Below is a small trained network, with its code and all its weights. Each question gives an input and a class and asks what happens when units are switched off, that is, made to give their printed mean instead of their output.

import numpy as np


def w(rows, s, z=0):
    codes = np.array(rows[::2]) - 128.0
    scale = np.full(codes.shape[1], s)
    scale[-1] = z or s
    return codes * scale


def norm(h):
    return h / np.sqrt((h * h).mean(-1, keepdims=True) + 1e-5)


def f(y):
    return np.maximum(y, 0)


def log_softmax(a):
    a = a - a.max(-1, keepdims=True)
    return a - np.log(np.exp(a).sum(-1, keepdims=True))


def net(x, mask):
    res = np.array(x, float).reshape(1, 7) / 4 @ E
    u = 0
    for l in range(3):
        y = f(norm(res) @ A[l][:, :-1].T + A[l][:, -1])
        res = res + np.where(mask[u : u + 6], y, B[l][:, -1]) @ B[l][:, :-1]
        u += 6
    return log_softmax(norm(res)[-1] @ U[:, :-1].T + U[:, -1])


A, B = {}, {}
E = w([
[132,116,163,140,178,81,137,140,109],'x0',
[125,157,128,129,111,133,108,133,71],'x1',
[179,142,141,109,79,103,191,86,113],'x2',
[255,199,108,228,170,129,39,13,145],'x3',
[143,159,167,173,108,145,114,165,131],'x4',
[100,55,75,219,128,181,192,112,75],'x5',
[127,159,135,133,129,174,147,137,134],'x6',
],0.0081)
A[0] = w([
[63,122,165,183,138,175,87,164,186,39],'L0N1',
[103,117,179,83,87,133,146,165,121,53],'L0N2',
[197,156,122,133,179,138,86,92,131,86],'L0N3',
[185,105,137,155,164,162,84,59,128,3],'L0N4',
[126,254,150,23,153,63,96,141,187,85],'L0N5',
[162,182,145,120,80,166,164,48,170,67],'L0N6',
],0.008,0.002)
B[0] = w([
[142,55,204,84,133,23,97,77,113,178],'L0N1',
[106,140,68,10,220,95,121,200,109,195],'L0N2',
[80,209,158,83,210,96,89,230,134,213],'L0N3',
[156,157,127,67,81,29,88,68,69,204],'L0N4',
[255,19,181,201,13,229,100,79,94,253],'L0N5',
[121,157,143,94,95,131,111,142,174,183],'L0N6',
],0.0076,0.0071)
A[1] = w([
[96,149,99,185,143,97,92,70,199,5],'L1N1',
[113,139,169,167,114,178,177,131,125,67],'L1N2',
[100,153,113,214,170,119,164,152,75,127],'L1N3',
[199,228,117,183,222,177,63,114,103,74],'L1N4',
[168,71,161,124,100,104,147,2,59,84],'L1N5',
[182,103,87,185,63,63,82,219,115,110],'L1N6',
],0.0071,0.0025)
B[1] = w([
[89,223,254,148,91,152,197,115,165,151],'L1N1',
[126,102,78,134,115,243,199,77,129,141],'L1N2',
[125,91,243,176,199,164,91,91,94,168],'L1N3',
[7,142,39,79,102,194,196,111,180,253],'L1N4',
[132,81,93,144,113,170,141,135,74,219],'L1N5',
[108,126,152,127,134,165,110,166,126,200],'L1N6',
],0.0082,0.006)
A[2] = w([
[224,130,185,172,131,104,125,143,169,87],'L2N1',
[181,66,150,163,43,220,28,111,211,241],'L2N2',
[54,115,186,228,124,91,136,71,79,146],'L2N3',
[200,255,69,208,159,58,66,50,177,1],'L2N4',
[174,45,65,48,16,221,104,48,199,175],'L2N5',
[92,77,39,252,86,167,213,97,186,179],'L2N6',
],0.0057,0.0008)
B[2] = w([
[198,137,25,188,77,93,101,48,100,156],'L2N1',
[124,76,143,139,213,246,134,87,91,244],'L2N2',
[231,110,133,106,80,217,84,103,128,178],'L2N3',
[41,171,112,10,43,2,228,217,102,194],'L2N4',
[161,154,125,195,243,98,144,177,65,254],'L2N5',
[172,3,138,166,82,229,45,100,151,183],'L2N6',
],0.0072,0.0066)
U = w([
[164,99,160,142,105,174,80,91,100,2],'0',
[85,208,138,1,94,58,105,164,149,254],'1',
],0.009,0.00081)

Each question gives the input, the list of numbers given to net, and the class t.
The units are the neurons (one row each of A and B). Each row of codes is followed by its name. A weight is (code - 128) times the scale printed after its matrix; where a second scale follows, it is the last column's (A, B and U).
mask holds one flag per neuron, layer by layer. A switched-off neuron (its flag False) gives its mean, the last column of its row in B, instead of its output. The means were averaged over made-up inputs and are rounded, as every weight is.
A unit's drop is (log p(t) with every unit on - log p(t) with that unit switched off) / (log p(t) with every unit on - log p(t) with every unit switched off).
The circuit of an input: a set's keep is (log p(t) with only the set's units on - log p(t) with every unit switched off) / (log p(t) with every unit on - log p(t) with every unit switched off). Starting from the 12 units with the biggest drops (on a tie, the unit counted first), units are removed one at a time, each time the one whose removal leaves the highest keep (on an exact tie, the one counted first), for as long as the keep stays at least 0.8.
circuit, biggest first: the units of the circuit, biggest drop first
unit that matters most: the unit with the biggest drop
k most important neurons: the k neurons with the biggest drops, biggest first
top k neurons in layer l: the k neurons of layer l with the biggest drops, biggest first
drop of u: that unit's drop, to one decimal
input [-8,-5,-1,-6,-1,-8,4], class 0: circuit, biggest first -> [L0N5]
input [-6,5,4,7,1,5,-6], class 1: circuit, biggest first -> [L0N5; L2N4]
input [-2,-5,0,-5,5,3,-7], class 1: 2 most important neurons -> [L0N5; L0N2]
input [0,4,6,7,-6,-6,-4], class 1: top 3 neurons in layer 2 -> [L2N4; L2N6; L2N3]
input [-8,-7,0,-8,4,-8,-2], class 0: 2 most important neurons -> [L0N5; L0N3]
input [7,-8,1,6,-8,-4,-1], class 1: 2 most important neurons -> [L0N3; L2N4]
input [-5,-8,5,5,1,-3,-7], class 1: 2 most important neurons -> [L0N3; L2N4]
input [-3,8,-4,-2,-2,-3,-1], class 0: drop of L0N5 -> 0.6
input [-6,-3,-1,-3,-3,-5,7], class 0: drop of L1N5 -> 0.0
input [0,-1,6,3,7,0,7], class 1: drop of L0N5 -> 0.3
input [-5,-8,7,0,-8,-6,1], class 0: drop of L0N5 -> 0.1
input [3,-5,1,8,-4,-6,-5], class 1: 2 most important neurons -> [L0N3; L2N4]
input [7,4,5,7,-8,4,-2], class 1: top 2 neurons in layer 0 -> [L0N5; L0N3]
input [-2,-2,6,-3,-3,-7,7], class 0: unit that matters most -> L0N5
